Here is a tiny trained network, its code and every weight. The questions are about switching its units off for an input and a target symbol, where a switched-off unit gives its printed mean instead of its output.

import numpy as np


def w(rows, s, z=0):
    codes = np.array(rows[::2]) - 128.0
    scale = np.full(codes.shape[1], s)
    scale[-1] = z or s
    return codes * scale


def f(y):
    return y / 2 * (1 + np.tanh(0.7978845608 * (y + 0.044715 * y**3)))


def softmax(a):
    e = np.exp(a - a.max(-1, keepdims=True))
    return e / e.sum(-1, keepdims=True)


def log_softmax(a):
    a = a - a.max(-1, keepdims=True)
    return a - np.log(np.exp(a).sum(-1, keepdims=True))


def net(x, mask):
    ids = ['ΓΘΞΣΨαβδηλμτφ'.index(c) for c in x.split()]
    T = len(ids)
    res = E[ids] + P[:T]
    q, k, v = (res @ M[0].T for M in (Q, K, V))
    z = softmax(np.where(np.tri(T) > 0, q @ k.T / 4**0.5, -1e9)) @ v
    res = res + np.where(mask[0], z, O[0][:, -1]) @ O[0][:, :-1]
    y = f(res @ A[0][:, :-1].T + A[0][:, -1])
    res = res + np.where(mask[1:17], y, B[0][:, -1]) @ B[0][:, :-1]
    return log_softmax(res[-1] @ U[:, :-1].T + U[:, -1])


Q, K, V, O, A, B = {}, {}, {}, {}, {}, {}
E = w([
[191,179,166,236],'Γ',
[143,131,170,99],'Θ',
[156,146,125,90],'Ξ',
[154,160,55,88],'Σ',
[121,57,191,35],'Ψ',
[108,68,140,128],'α',
[140,157,104,126],'β',
[107,103,116,149],'δ',
[49,144,158,85],'η',
[84,217,182,218],'λ',
[114,114,166,124],'μ',
[249,35,140,173],'τ',
[134,214,254,212],'φ',
],0.0077)
P = w([
[104,12,131,194],'0',
[229,168,253,141],'1',
[70,156,104,87],'2',
[82,91,54,194],'3',
[208,204,209,109],'4',
[66,139,113,84],'5',
[86,104,35,194],'6',
[194,223,199,92],'7',
[65,128,120,92],'8',
[93,113,32,191],'9',
[188,226,182,83],'10',
[68,123,129,91],'11',
[98,107,39,196],'12',
[184,215,167,85],'13',
],0.0066)
Q[0] = w([
[201,37,111,31],'head 1',
[10,161,80,89],'head 1',
[178,107,128,197],'head 1',
[131,143,127,132],'head 1',
],0.013)
K[0] = w([
[234,78,79,19],'head 1',
[62,241,150,7],'head 1',
[129,61,201,181],'head 1',
[130,125,134,152],'head 1',
],0.011)
V[0] = w([
[42,103,80,127],'head 1',
[253,113,60,214],'head 1',
[169,30,176,118],'head 1',
[82,178,175,254],'head 1',
],0.0093)
O[0] = w([
[57,90,124,136,120],'head 1',
[254,160,51,229,1],'head 1',
[226,44,173,174,17],'head 1',
[72,185,196,238,62],'head 1',
],0.0089,0.0009)
A[0] = w([
[173,106,99,186,153],'neuron 1',
[118,158,176,141,41],'neuron 2',
[37,81,123,141,155],'neuron 3',
[77,62,169,163,68],'neuron 4',
[88,141,117,116,210],'neuron 5',
[165,74,163,122,117],'neuron 6',
[191,140,222,128,203],'neuron 7',
[144,58,77,121,104],'neuron 8',
[67,81,74,185,134],'neuron 9',
[132,149,117,74,58],'neuron 10',
[96,51,74,207,56],'neuron 11',
[61,35,73,133,137],'neuron 12',
[165,110,250,133,77],'neuron 13',
[138,112,177,44,124],'neuron 14',
[158,134,130,187,1],'neuron 15',
[178,176,85,139,107],'neuron 16',
],0.02,0.0064)
B[0] = w([
[108,193,240,72,190],'neuron 1',
[154,135,186,34,142],'neuron 2',
[38,26,100,76,254],'neuron 3',
[99,187,161,179,160],'neuron 4',
[116,206,50,193,254],'neuron 5',
[33,122,102,150,153],'neuron 6',
[90,234,205,212,247],'neuron 7',
[177,4,204,110,166],'neuron 8',
[207,158,74,190,196],'neuron 9',
[53,57,128,13,172],'neuron 10',
[81,205,42,17,165],'neuron 11',
[203,65,222,169,251],'neuron 12',
[127,40,20,89,190],'neuron 13',
[240,204,146,100,237],'neuron 14',
[180,60,30,204,151],'neuron 15',
[182,108,44,41,194],'neuron 16',
],0.02,0.007)
U = w([
[148,212,153,253,193],'Γ',
[133,207,164,107,148],'Θ',
[162,172,71,88,145],'Ξ',
[133,104,43,2,157],'Σ',
[215,82,186,53,1],'Ψ',
[197,54,206,190,126],'α',
[97,118,5,143,105],'β',
[133,34,79,245,176],'δ',
[56,57,141,32,102],'η',
[19,123,106,121,19],'λ',
[95,105,139,115,123],'μ',
[86,109,238,97,87],'τ',
[42,130,153,120,52],'φ',
],0.0045,0.0053)

Each question gives the input, a string of symbols that net reads in full, and the target symbol t.
The units are the heads (4 rows each of Q, K, V and O) and the neurons (one row each of A and B). Each row of codes is followed by its name. A weight is (code - 128) times the scale printed after its matrix; where a second scale follows, it is the last column's (O, A, B and U).
mask holds one flag per unit, heads first, then neurons. A switched-off unit (its flag False) gives its mean, the last column of its rows in O or B, instead of its output. The means were averaged over made-up inputs and are rounded, as every weight is.
A unit's drop is (log p(t) with every unit on - log p(t) with that unit switched off) / (log p(t) with every unit on - log p(t) with every unit switched off).
The circuit of an input: a set's keep is (log p(t) with only the set's units on - log p(t) with every unit switched off) / (log p(t) with every unit on - log p(t) with every unit switched off). Starting from the 12 units with the biggest drops (on a tie, the unit counted first), units are removed one at a time, each time the one whose removal leaves the highest keep (on an exact tie, the one counted first), for as long as the keep stays at least 0.8.
units of the circuit, in order: the units of the circuit, biggest drop first
most important unit: the unit with the biggest drop
k most important neurons: the k neurons with the biggest drops, biggest first
input Ξ Ψ Σ η Ξ Σ τ, target Σ: 4 most important neurons	neuron 11; neuron 16; neuron 15; neuron 12
input Θ α λ Σ, target β: 3 most important neurons	neuron 7; neuron 11; neuron 14
input Σ Ψ Σ η η α β Σ Γ Σ Σ, target Σ: 3 most important neurons	neuron 16; neuron 10; neuron 7
input τ η η η Ψ Γ, target Γ: most important unit	neuron 3
input Σ β τ, target τ: units of the circuit, in order	neuron 1; head 1; neuron 6
input Ξ Ξ η Σ η η μ μ Σ Ξ Ψ, target Γ: 3 most important neurons	neuron 7; neuron 3; neuron 16
input β Σ Σ η η Σ Σ τ μ η β Σ Ξ, target δ: units of the circuit, in order	neuron 14; neuron 1; neuron 10
input Σ η Σ Σ τ Σ η Σ λ, target λ: units of the circuit, in order	neuron 3; head 1; neuron 5
input Γ φ α Θ Σ Ψ Σ α λ, target λ: units of the circuit, in order	neuron 3; head 1; neuron 12
input φ Σ Σ Ξ λ Ψ, target Ψ: units of the circuit, in order	neuron 14; head 1; neuron 12
input η β Σ β Σ η δ α, target Γ: units of the circuit, in order	neuron 3; neuron 7
input Σ Σ η Σ η η η Σ Σ Σ Σ β Σ η, target Σ: units of the circuit, in order	head 1; neuron 7
input τ Σ Σ Σ β Ψ η δ, target Γ: 3 most important neurons	neuron 7; neuron 3; neuron 10
input Σ Σ Σ Σ Σ β μ μ δ, target δ: most important unit	neuron 1
input μ τ Σ Σ τ Ψ Σ τ Θ τ, target Σ: units of the circuit, in order	neuron 16; head 1
input Σ Ψ η τ μ Σ μ β, target Γ: 3 most important neurons	neuron 7; neuron 3; neuron 10
input Σ η Σ Σ Σ Σ Σ Ψ Ξ τ α η β, target δ: units of the circuit, in order	head 1; neuron 14; neuron 1; neuron 12
input λ β Σ Σ Σ Σ, target Σ: 2 most important neurons	neuron 7; neuron 10
input η Ψ Ψ δ μ β α, target α: 2 most important neurons	neuron 12; neuron 8
input η Σ η τ Γ Σ Ξ η Σ η Σ β Θ, target δ: 2 most important neurons	neuron 7; neuron 14
input Σ Σ Σ Ψ η η Ξ β, target Γ: units of the circuit, in order	neuron 3
input Ξ τ τ β Σ Σ Ξ Ξ Σ λ, target β: 2 most important neurons	neuron 9; neuron 3
input Σ Σ Σ Σ, target Ψ: 2 most important neurons	neuron 8; neuron 12
input Ψ Σ Σ Ψ Θ Σ Ξ Ξ τ, target τ: 3 most important neurons	neuron 1; neuron 8; neuron 6
